Each row is followed by the group that its hidden value falls in (each part has its own value, ranges and names)
[  16   24 -364 -178 -116  -18  211   -8  257   69  242  103  -46  -14
  141 -179  -39  276  498  228  169   80  -66  134  -54  -33  298 -110
 -152  -56  -27  128 -143  -97   24 -406  -61  155 -127 -178   25 -114
  -44   17 -154 -135 -114  113    9  111 -103  -52 -275]  F
[  92  113  252   51   25   15  -49 -179 -197  -31  -41  -12  261  -69
   -5  238  134 -166 -364   39  -99  -57   55  -71   -7   33 -176  -69
    2   17  -74 -198   62  -66    9  167   95 -201 -155  198  124  161
  126   60   53  138   27   73   -6 -111  -29   77   -8]  Q
[  98  119   59   83  245    1  -80  -94  -71  164   -4  -59   23 -111
  -75  -51   59   19   28  -12   -2  -19   86  -67   43 -144  -86  113
  152    4    7  -23  -93   53   90    1   18   31  -95  -85   75  200
   50  127   79 -168  150   12 -103 -103  -31   53   -4]  H
[ 109  -25 -128   11   -9 -299  102  -67    2 -153  -44   40   31  126
 -118   16  -17  121  -18  110   83  189   46   62  -40  -63  137  -11
  -18 -113  -58   18   56   28  -99 -179  148  -84   48  -43  101 -114
  -62  -89 -126  128 -252 -115  -14  -89  101  161  -20]  F
[  67   55 -144 -114  125  -18   45  -18  -18   42   87  -69  -77   33
  -20   -4  -22   66  126  162   25  158  -31  103  171   28   77   93
  -15   15  -67   67  -91   35  -31 -137 -134   99 -101  -78   16  -24
  -27  -30  -30  -12   76   48   24 -255  -75  -51    3]  H
[-211 -193 -135 -397   33 -103   46   47  -41   45   85   31  -67    5
  138  -28  123   12  187  175  179  -68   88   85  141  -40  -53  -11
   -5  118  -24  -31  118   28   79  -71 -154 -134   12  -69   35 -131
   70 -210   75  -88  151   78  261 -326 -265  -22 -101]  P
[ -18  172 -138   82   89 -108   19 -164  151   40   83    7  -97  125
 -163 -112   29  205   56  -65  -54  -42  133   53   97  -36   27  240
    6   37 -159  132   -2  229  176 -229   11  209 -143 -471  -39   66
    1  -55  110   74   54  140  -71 -126   74  128  -34]  F
[-276 -100  -79  -66  101  161    3   33  -57   75 -122  -30    7   32
  119   17   87  -28   43  207  -39   27  -63 -167  -35  184  132 -109
   51   45   16   92    3  195 -181  -68   44  116  -33  154   20   64
    0   43  183  -76  192  198  -61  -24  -37  -94   -6]  W
[ 337  158   72 -162   32   58  -19 -138 -168   97   42  -14  122 -171
 -120  166 -115   10 -115   95   88   51  -24  202   97  -64   -7   65
  160 -146   19 -155 -383 -228 -171  -68   15  -79  -73  277   15   53
  -82  109 -188  -15  -16   53   30  -11  -62  -31   62]  F
[ 151   57 -222  -75   34  -20  111  -96  112 -108   95   33  -62    2
   49   69  -82  213  106  115  -34  226   -1   61  -55  189  208   14
  -18  -58 -134  100  -68   47 -108 -315   -5  147  -53   67    6 -165
  -48   21 -100   18  -76  115  -83   87   -7   -6  -43]  Q
[-324  -26  -75 -155  -90  160  -23 -139  131  102 -141   10   -3   82
  265  163  345  -17   54  187 -137   52   71  -91 -191  348   62 -253
  -81  149   -3  255  342  186   51 -119   38  137  -81  -46   19  -92
  193  -74  505  -99  310  340 -101  162 -107  -95  -81]  H
[ -81  -46 -330 -211 -199   86  179  -95  188    1  113  152    0    0
  137  -32  -39  201  299  274  146  -50  -27  131  -97  -35  263  -91
  -82  -24  -74   17 -109 -119  -26 -349   -8  104  -71   -9 -118  -54
  -83  -43  -87  -85   -7  263   47  146  -96  -85 -226]  H
[ -55  -42 -280  -81   -1  118   70  -29 -169  -18   60   48 -151    9
   31  -56 -125  176  109  -80  -38  -26   34   61  -34  131  195  -52
  -89 -166  -30   63 -314  164 -267 -314  111  119  -41   33  -50 -187
  -81  -19 -102  129  -63  246    2  264  -98  101   27]  Q
[ -39   22   28 -411   55   94  -58   88   17   -6  -16  -46   25  -33
  149  148   41  -53  -40   74  -49  -61 -182  -33  -19  196  137  -64
   96   47 -104    7 -174   44 -262 -109 -125    0  -37  242   -3  -15
  -23  108  267    5  124  217  -41  -95  -61 -273   52]  Y
[ -51  115  112   60  265  -42  -27 -169 -113  194   23  -37   -9 -107
  -56 -218   27   69  -99   16   87   28  137 -114  166  -62  -77   69
  147  106  -45   17  -21  196   16   29    2   75 -222   68   75  167
   39   41  -11  -64  147  -26  -13 -243  -88  143  -89]  W
[  24    0 -142  -53  131  -47  -14  -56  -56  -31   40   13 -123   22
   99  -33   68   69  155   32  -19  111  117   -9   21   -4   94  -88
  -97   -9   14   46    0  107  -89 -220   53   14  -88  -63   74 -157
   35  -68   53  102   31  127  -24    4 -189  221    5]  W
[ -87 -106   92  -85   71  265   10   -7 -179  106  -60  -57  145 -105
   39  152  -46  -47 -129  310   11  185 -116  -80   48  172   16  -91
  100   -1  -29   40  -34   40 -114  139  -60   42  -24  356   44  106
  -15   54 -140 -125  211   45   58 -125  -15 -238   -8]  D
[ -21   -2    0 -357   66   90 -121  130  -59  135   62  -37  -37  -86
  333   53  217 -104  168   15  -73  -66 -109  -88  -67  135   49 -230
 -110   58  107  112  -48   56 -128 -119   11 -160 -114  135  180 -131
  147   22  228   68  177  229   66   28 -273    8  -51]  X
[   1   -4   -9  -64  351  137 -194  126 -229   27  103  -85 -196  -75
   88 -134  -19  -49   26 -231 -126 -170   -6 -195  102 -191  -82  181
   -6   51  -91  -83 -189  269   -7   37 -133  -51  -19  -75   59   60
   86   21   32  110  264  116  120 -183 -187  104   82]  D
[ 282  370   53   19  193   55 -152  -85  -96  250  103  -45  -94  -91
   -1  -72   43 -117   41 -158 -165  -81  -48   29  107  -97   -4  183
   37   31  114   15 -219    4   80  -51   71    0 -273   -5  104  141
   26  170   13  -12  222   83  -80 -132  -11  208   17]  X
[  31  164 -176  -26  126  160  -54   -1  150  124  134  -59 -101  -77
  159  -35  120  107  200   45  -85  -41  -42 -127  -54   98   76  101
  -62    1   14  144 -165  123   18 -272   35  122 -129  -99  100   28
  103   60   99  101  132  343   24  174 -158   97  -86]  F
[-305    1  -58 -191  167   91  -85  162   11   55  -82 -121 -172  112
  111  -46  128  -94   23    3 -128   58  -94 -164   25  243  102   50
    8   51   10  132   49  333  -86  -17  -86  170   61  -27  135  -85
   71  -11  292  -12  232  105   18 -130   18  -53  123]  P
[   4  185 -113   74  -77  130  139 -242  -22   82  108   46   47  -67
 -186   42 -148  240  -65  138   27   43   27  106   83  231  183   77
   64 -127  -54  177 -333   23 -139 -274  159  227 -274   27 -110   83
 -201   94 -176  107 -129  291  -97  141   69   18  -79]  F
[ 240   21  -52 -194    5  242  -31  -90  -71  116  164   43   13 -251
  100  150  -68  156  145  -22  -25   35   99  144  -71   79  -21  -99
  -24 -171   21    9 -258  -98   16 -221   53   24  -51   73   53 -158
   36   34 -200  -58  105  234   34  357 -225   33   -1]  Y
[ 264  120    6    5   35  -14   88  -90 -227  -99  239   68   64 -200
  129   55  -92  -43 -107  -52  -68    7  -27  -31  -22   32    4   -7
 -102  -32  -77 -164  -85 -147   27   21   45 -227 -220  363  138  -22
   22  119 -385   73 -135  -28   72  -73  -74  153 -166]  W
[-110  -28   28 -152   64  105  -73  -16  253  144  -55   91   36  -27
  213 -156   92   89  263  179   35   17  -26 -149 -148 -130  241 -295
   -1  102    3  145   98  115  -16 -208   79  147 -133  -23   35   80
  -22   54  158 -125  259  154 -182   64  -59   -4 -141]  F
[ -50   59  100  -76   93  -16 -129  -22  -68 -123 -136   30  -65   47
   14  -76   30 -192  -97 -113  -15  -60   61  -82  -92 -379   77  -23
   22  -12  -46 -308   48   -4   23  130  -69  -31  121    7   54   40
    9   50  162  -80  122 -117  -67  -93   57  104  124]  Q
[-174   31  -31    9   70  -52  -94  132 -102 -184 -181  -55 -177   95
   99  -62  129 -291 -100 -134 -102   48  -32 -233 -242 -174  119   20
  -72  -80   67 -189  188   77   52  203    8  -81  273   84  233  -87
   90   43  160  -71   15 -203    6   12  159  156  128]  Y
[  44    7 -269  -44   27  152  123   37  -28   78  172   29  -23 -167
   21  -75 -157  171  211  149  131  -16  -63    7   -9   17  146  121
   30 -205   70  -57 -414  -68 -118 -253   86   64    1  168   70   -5
  -87   81 -377  -29 -104  174  153  218  -94   70 -108]  P
[  37  -10 -112   24  206   78  -32   71 -170   33  -27  -50  -63  -93
  166  -99   25  -44   78   -5  -16   71  -48 -189 -115  -45   63  -38
   -6  -95   79 -130 -151   87 -188  -29   36  -39   78  282  199  -42
  118  102  -66  -61   38  -11   47  137 -124  126   -5]  P
[-247  -51  -32  -52  -61   61  162 -197 -165  -82   48   64   22   -5
  -89  151  -77   78 -221   39  -82    3  106   49   55  337    8   65
   85   69 -242   98  132  133  114   56  -74  112 -138   38 -151   12
  -86    9   -3 -163   51   94  -66 -195  132 -211  -65]  Q
[ 173   45   52  -96   67  138  -29  -63 -222  129   67  -12  138 -288
  163  150   84  -64   -3   67   21  -53    4  -52  -98   37  -86 -127
   46  -83  106 -117 -205 -183  -84   -5   92 -212 -103  365  147   50
  107  157  -64  -92   33  144   41  175 -231   23  -90]  Y
[ -52 -105  -87 -125  248  -16   -7  -22   74  113   63  -48    6  -15
  106  -53   83  227  176  331  104  140    0 -120  173  102   72  -68
   43  160  -87  273  -11  246 -187 -281  -15   55 -221  -13   11   46
    5 -100   73  162  153  264   37 -256 -277   -3 -136]  D
[-131   44   52 -103  -18 -120  -62  -47 -117 -126 -142  -31  -77  187
 -158  140  105 -113 -159 -164 -123   78  118   91  -28   29    6   18
    8  -75  -55  -19  148  121   70   98  -63   30  150 -297   60 -152
   37  -35  328  -66    9 -105 -107 -104  176  -17  229]  X
[ 237   99 -140  -79  264   36  -91   -4 -105  -22   30  -41 -186  -62
  227 -106  -34   66   48  -87 -105  108  -73 -139  -58   21  178  -43
  -50    5  -54   24 -216  191 -355 -258   40    1 -108  339   80 -133
   43   56  -22  211   73  148  -34   88 -204  186   10]  Y
[ 262  253  -20  -32  128   72  -77  149 -135 -107   64 -102  -92  -67
   31  -15 -105 -158  -56 -223 -146   39 -216  -79 -113  -94  161  107
  -59 -224    8 -228 -380  -69 -176   21  -59  -21   82  200  215  -35
    6  261 -101   60 -132 -100  -42  117  105   43  151]  H
[ -46  -37   37   -7  216   78  -32   83 -326 -197   45  -84 -115 -178
  146   74  -22 -188 -162   -8  -78  122  -42 -271  -52   42   42   24
   -1   -1  -44  -85   36   10  -35  229 -100 -171    6  390  134  -20
   -6  125  -99  -32   -5  -76   41 -173  -57    3   15]  H
[ 200  300  -79 -113  109  -85 -155   61  115  143   32  -30 -216   86
   89 -279   69    9  172 -298 -118   -4  -66    5  -83 -147  181   -2
 -148 -100  103   50 -193  189  -90 -270  126   90  -50 -163  243 -166
   92   31   81  183   49    6  -46  171    1  346   71]  F
[  22   71  130  143  -10  -91   51 -247  -92  -38 -231  -60  270   51
 -141  330  174  -95 -364  257  -42  201   56  -23  -70  178 -102   -2
  157   -4  -66  -45  224  -48   -4  156   84  -56    7  174   79  155
   94   56  185 -104  -15  -49 -125 -124  169 -108   23]  H
[  70  122 -139  -84   59  -63   24   68  165  171  157   18   -4 -140
  123 -240   56  191  284   37  137  -73  -77 -126 -115  -51  182  -63
  -34 -116  125  128 -286   37 -115 -353  217  -22 -137    9  226    9
    8  106 -107  105 -165  153   33  239 -118  213 -213]  F
[   5  121   35 -137  -74   96   12  -22  -75   16  -21  -40   37  -22
  -34  142   -8  -89 -147   88  -28  130 -101   49  -28  152   92   11
   27 -116   28  -11 -100  -56  -63   48   -8   25   29  188  115  -49
  -20   74  -50  -29   -8   -3   35   18  111  -80   62]  X
[ 266  229   68   41  234 -168  -70  -14  104  164  134  -16   50  -98
  169 -233  152   25  171  -42   -1   55   -9 -154  -22 -153   11  -96
  -93   29   84  -22  -23   53   16 -154  132  -88 -237   13  346   43
  181  101  -55   96   -9  -55  -35  -41 -150  351 -167]  P
[  74   57  -93 -206 -137  170  -16   41  -16   51   34   51  -21  -42
   53   74  -72   14   38  -49  -64  -25  -98   93 -150   69  149  -34
  -56 -205   63   -6 -226  -26  -65 -154  126   20   83  111   97 -150
  -31   30 -172   30   21  126   76  303   58   35   45]  X
[ -59   55 -238  215  204 -246  159 -194  -81 -123   42   -2  -64  110
  -71 -141   31  134  -46   44   28   23  117  -94   94  -38   -4  246
   56  126 -237  -80   77  193   -5  -74 -103   39 -112  -83  -42  109
   74   -1   75  -32  -91  -29  -22 -325   -5   76 -150]  P
[  -8   76 -180 -103  165  -73  -17   98  -81    8  120    2 -230   -6
   37 -276  -66   23  192 -160   32 -105  -51  -54   31 -230  160  139
  -12  -22  -16  -46 -219  109  -41 -114  -77   -3  -25  -84   53  -20
  -46   73  -32  -35   -6  -34   37 -132  -31  110  -35]  X
[-284  -45  -73 -134  -43  -20  -50   85   74   12  -91   30  -73   79
   60  -45  175  -35  138  -41  -11  -73   28 -110 -194  -26  128  -92
  -19  -69   91   71   91  134   61  -64   82   17  142 -228  134  -85
   52    7  284 -108   33   60  -38  142   64   46   13]  D
[ 162   67   66  -10   32 -103   28 -128 -201  -83   94    8  116  -50
  -89  263   39  -40 -134   42  -76   51   58   74   80   93  -78   44
   24  -15  -62  -10   14  -97   61   33   25 -193 -155   -8   51   20
   -3   49  -25   40  -87   33  -34 -228   -3   15  -11]  D
[-184   11  -83  -47   36  177    3   -6  -40   78  -50  -45   20  -35
    1   67   50   -8   -3  207   28  -32  -71 -104  -12   94   98   60
  101  -35   34   50 -162   51 -112  -57   28   74  -12   96    0  131
  -40   79  102  -39   92  230   21   26  -10  -98  -13]  X
[  26  -47   89   29  136  -62  -35  -80   38   94  -95  -74  148  -83
  -34  157  146   67 -146  336   84  222   61 -149    1  138  -95   42
  155    6   54  173  177   99   28  -32  215  -98    0  174  201   76
   56  -96  -91   94   72   66  109  -98  -34  127  -56]  X
[ 162   79  -31 -160  217  175 -141  125  -68   82   78  -55  -36 -154
  252   44   77  -36  203  -61 -134  -47 -105 -142  -90   71  105 -145
  -44  -71   99   -6 -316   40 -254 -222   65  -39 -103  165  166  -46
   77  189  132   77  102  270  -89  213 -242   73   49]  W
[ 181   95  240  -17   84 -110  -55  -14  -84 -149   61  -43  146 -118
   24  334  122 -191 -199  111 -138  173  -17 -114  -24  133  -49  -20
    6   17    4   38  237 -143  176  156   87 -270 -133  143  229   37
    1   96  -42   66  -61  -56  -69 -280   74   63    0]  F
[-206  -22   29 -146  -81   91  128  -72  134  -66  173   61  112  -91
  -21   78  -63  149  -38  248   80    6   14  -33   68  172  117  -21
    1   29 -181  123   25    0  121  -97  -31  108 -203  -46  -38   85
 -153   -2 -129   50  -40  208   16 -145   24 -133 -160]  Y
[ 261  287  -42   98  101 -159  -11 -180 -137   -1  -39   14 -114  121
   66  -99   40 -102  -30 -133 -197  206  -23   53  -23  -32  181  -97
 -130   52  -17    8   71   61 -108  -64   49   27 -242  114   89  -82
   45   97   69    9   27 -147 -245 -146   81  211   -1]  H
[  -3  -90  -33  -68   50  -46    1  -81  -11  112    9   -3   38  -38
  -66   49   66  144   36  146   97  104  156   53   41    5 -104   29
   50  -50   14  115   88   92  135  -97  104  -30   31 -133  110  -54
   56 -161 -116   -5   86   47  136  -33  -85  114  -36]  X
[ -71  -25   45 -119   60 -143  -31 -156   29  -99 -109   73   32   60
  -60   58   81   34  -54   66   69   15  190   19   -6 -132   36  -44
  119   34  -85 -105  117   42  -21  -79    8   -8   23  -95  -25  -17
  -17  -52  229  -46   43   42  -92 -121  -25   72   46]  P
[ 336  149   26   69   68  -74  -47 -108 -201 -132  -12   26    8  -71
  -15   83  -84   16 -224 -175 -122   94    6  -44 -148    3   94  -29
  -18 -180  -24  -79 -179   21 -230 -111  243 -150  -38  307  140 -110
  -20   91 -203  247 -191   -7  -68  197   47  274   61]  F
[ 176  -29  161 -143   13   41   -6  -42 -196 -107  112   91  143 -114
   89   37 -127  -11 -107  -12   -1   45  -44   -8  -15 -135   68 -242
  -94  -40 -142 -166  -91  -73 -121   48  -39 -168 -132  242   72  -32
  -24   61 -254  103  -49  -60   11  -91  -82    3  -66]  D
[ -97 -131    1   36   39 -100   98  -59 -103  164   -8    3  179  -36
 -311  -81  -83  172  -70  159  248  -72  106   69  138 -175 -160  193
  205 -116  -45  -47 -102   66  134   34   95  -33   76 -161   50  211
  -51  -86 -287 -116  -33 -103  186 -197   92   -6  -74]  X
[   9   74  -37   84   45  -22   39 -112 -164   47  102   44  -49  -77
  -26   27    5   49  -79 -190 -164  -26  135  -18  -47  215  -67   91
  -10  -55   -9  108   67  155  196  -33  189  -21 -120  -30  119  -69
   42   27 -147  -43   10   34  -22   49   78  200  -51]  W
[ 302  197   20   45  170  -60   15 -101   49   -1  242  -34   62  -83
   -4   53  -14  120    2   26 -105   91  -14   -6  117   55  -37  132
  -48   57 -175   76  -38   30  133 -125  -41   -6 -283  -98   99   86
   44   66 -152  134    0   73  -34 -234  -44   62 -113]  F
[  33   66 -241   30  179 -286   70  -32   -1   32  131  -40 -149   50
  -32 -213  108  143  207  -87   80    7  151   20   71 -125  -58  180
  -45  -11  -36   -3    3  136  131 -177  -35  -19  -21 -335  156  -76
  143  -71   38  -27  -96  -71   80 -144 -112  225  -91]  Q
[ 101  106  192   35  289   62 -137  -92 -304   40   54  -95    8 -208
   23  186  113 -147 -177  -40 -130   30   78 -160   87   75 -179   96
  140   85    1    0    4   25   70  195  -53 -171 -169  153   98  128
   89  153  126  -71  164   63  -48 -242 -130   23   30]  D
[   9  -34    1 -278  141  -60 -166  108   43  117  -95  -12 -147   74
   53 -191   48   44  145 -255  -30  -19   64   33  -92 -190   29  -83
   -2  -74   -3  -17  -14  260   -8 -126   -4   77  187 -218  158 -193
  111  -79  160  -81  216  -89  -12   82  -24  104  152]  Y
